Below are the code and all the weights of a small trained network. Each question names an input and a class and asks about switching units off, where a switched-off unit gives its printed mean instead of its output.

import numpy as np


def w(rows, s, z=0):
    codes = np.array(rows[::2]) - 128.0
    scale = np.full(codes.shape[1], s)
    scale[-1] = z or s
    return codes * scale


def f(y):
    return np.maximum(y, 0)


def log_softmax(a):
    a = a - a.max(-1, keepdims=True)
    return a - np.log(np.exp(a).sum(-1, keepdims=True))


def net(x, mask):
    res = np.array(x, float).reshape(1, 2) / 4 @ E
    y = f(res @ A[0][:, :-1].T + A[0][:, -1])
    res = res + np.where(mask, y, B[0][:, -1]) @ B[0][:, :-1]
    return log_softmax(res[-1] @ U[:, :-1].T + U[:, -1])


A, B = {}, {}
E = w([
[111,88,107,30,202,113,117,2,84,130,155,240],'x0',
[177,115,20,153,145,250,118,95,241,70,128,126],'x1',
],0.0081)
A[0] = w([
[125,151,162,98,100,45,137,136,80,143,118,120,86],'N1',
[114,139,209,117,101,49,95,136,58,149,109,123,107],'N2',
[130,124,134,142,145,116,125,125,146,118,131,124,225],'N3',
[134,159,166,186,108,143,126,230,175,117,119,27,77],'N4',
[138,146,116,74,185,121,148,45,117,140,127,192,107],'N5',
[149,119,42,150,125,228,93,97,196,117,129,138,97],'N6',
[126,140,135,138,104,139,164,207,159,142,119,60,152],'N7',
[134,115,179,135,123,71,143,166,95,171,115,168,107],'N8',
[108,100,92,146,142,170,133,114,140,127,111,107,102],'N9',
[111,123,130,71,198,120,119,2,111,119,146,175,89],'N10',
[151,151,72,120,121,240,133,93,226,84,104,137,102],'N11',
[108,121,117,135,138,130,145,105,121,127,134,137,246],'N12',
[119,101,134,109,106,140,120,140,138,120,140,142,254],'N13',
],0.0079,0.0075)
B[0] = w([
[76,98,138,145,172,118,174,151,143,107,194,112,201],'N1',
[54,124,139,107,183,124,150,152,135,111,225,77,237],'N2',
[143,204,147,69,168,145,41,86,114,163,69,76,212],'N3',
[81,51,85,143,70,149,33,119,128,104,166,238,255],'N4',
[91,59,121,153,62,132,37,153,127,119,115,151,228],'N5',
[61,102,195,116,166,70,165,155,99,134,196,86,241],'N6',
[111,95,121,91,110,126,3,110,114,151,89,182,233],'N7',
[72,109,134,98,169,141,142,144,142,134,192,91,199],'N8',
[105,111,128,137,153,116,138,157,130,121,168,111,160],'N9',
[94,64,103,190,36,146,63,183,143,125,145,192,248],'N10',
[27,128,173,95,167,79,163,170,87,146,221,100,251],'N11',
[151,245,122,81,155,161,15,134,158,140,85,83,231],'N12',
[171,251,151,92,172,127,2,112,125,150,81,86,238],'N13',
],0.0092,0.0086)
U = w([
[73,107,169,120,213,79,159,155,110,134,192,81,74],'0',
[115,58,80,154,36,152,57,133,125,129,115,211,87],'1',
[187,255,130,99,177,150,77,90,128,166,58,81,253],'2',
[161,118,109,154,130,125,189,113,125,124,113,132,93],'3',
],0.0094,0.0036)

Each question gives the input, the list of numbers given to net, and the class t.
The units are the neurons (one row each of A and B). Each row of codes is followed by its name. A weight is (code - 128) times the scale printed after its matrix; where a second scale follows, it is the last column's (A, B and U).
mask holds one flag per neuron, in row order. A switched-off neuron (its flag False) gives its mean, the last column of its row in B, instead of its output. The means were averaged over made-up inputs and are rounded, as every weight is.
A unit's drop is (log p(t) with every unit on - log p(t) with that unit switched off) / (log p(t) with every unit on - log p(t) with every unit switched off).
The circuit of an input: a set's keep is (log p(t) with only the set's units on - log p(t) with every unit switched off) / (log p(t) with every unit on - log p(t) with every unit switched off). Starting from the 12 units with the biggest drops (on a tie, the unit counted first), units are removed one at a time, each time the one whose removal leaves the highest keep (on an exact tie, the one counted first), for as long as the keep stays at least 0.8.
units of the circuit, in order: the units of the circuit, biggest drop first
top k neurons: the k neurons with the biggest drops, biggest first
drop when u is switched off: that unit's drop, to one decimal
input [4,4], class 0: units of the circuit, in order => N11
input [-1,3], class 2: units of the circuit, in order => N2; N10
input [-6,8], class 0: top 2 neurons => N11; N6
input [3,-2], class 2: units of the circuit, in order => N4; N11
input [2,3], class 2: units of the circuit, in order => N2; N4
input [7,8], class 0: top 3 neurons => N11; N6; N4
input [-8,8], class 0: top 4 neurons => N11; N6; N10; N5
input [-8,-6], class 1: top 2 neurons => N4; N7
input [5,5], class 0: top 3 neurons => N11; N6; N4
input [0,-3], class 2: top 2 neurons => N11; N6
input [-3,2], class 2: top 2 neurons => N10; N5
input [5,0], class 1: top 2 neurons => N10; N5
input [-5,6], class 0: top 3 neurons => N11; N6; N10
input [-6,-5], class 1: units of the circuit, in order => N4
input [-4,7], class 0: drop when N11 is switched off => 0.1
input [-6,-1], class 1: drop when N4 is switched off => 0.7
input [-5,-1], class 1: drop when N4 is switched off => 1.0
input [8,-4], class 1: drop when N10 is switched off => 0.2
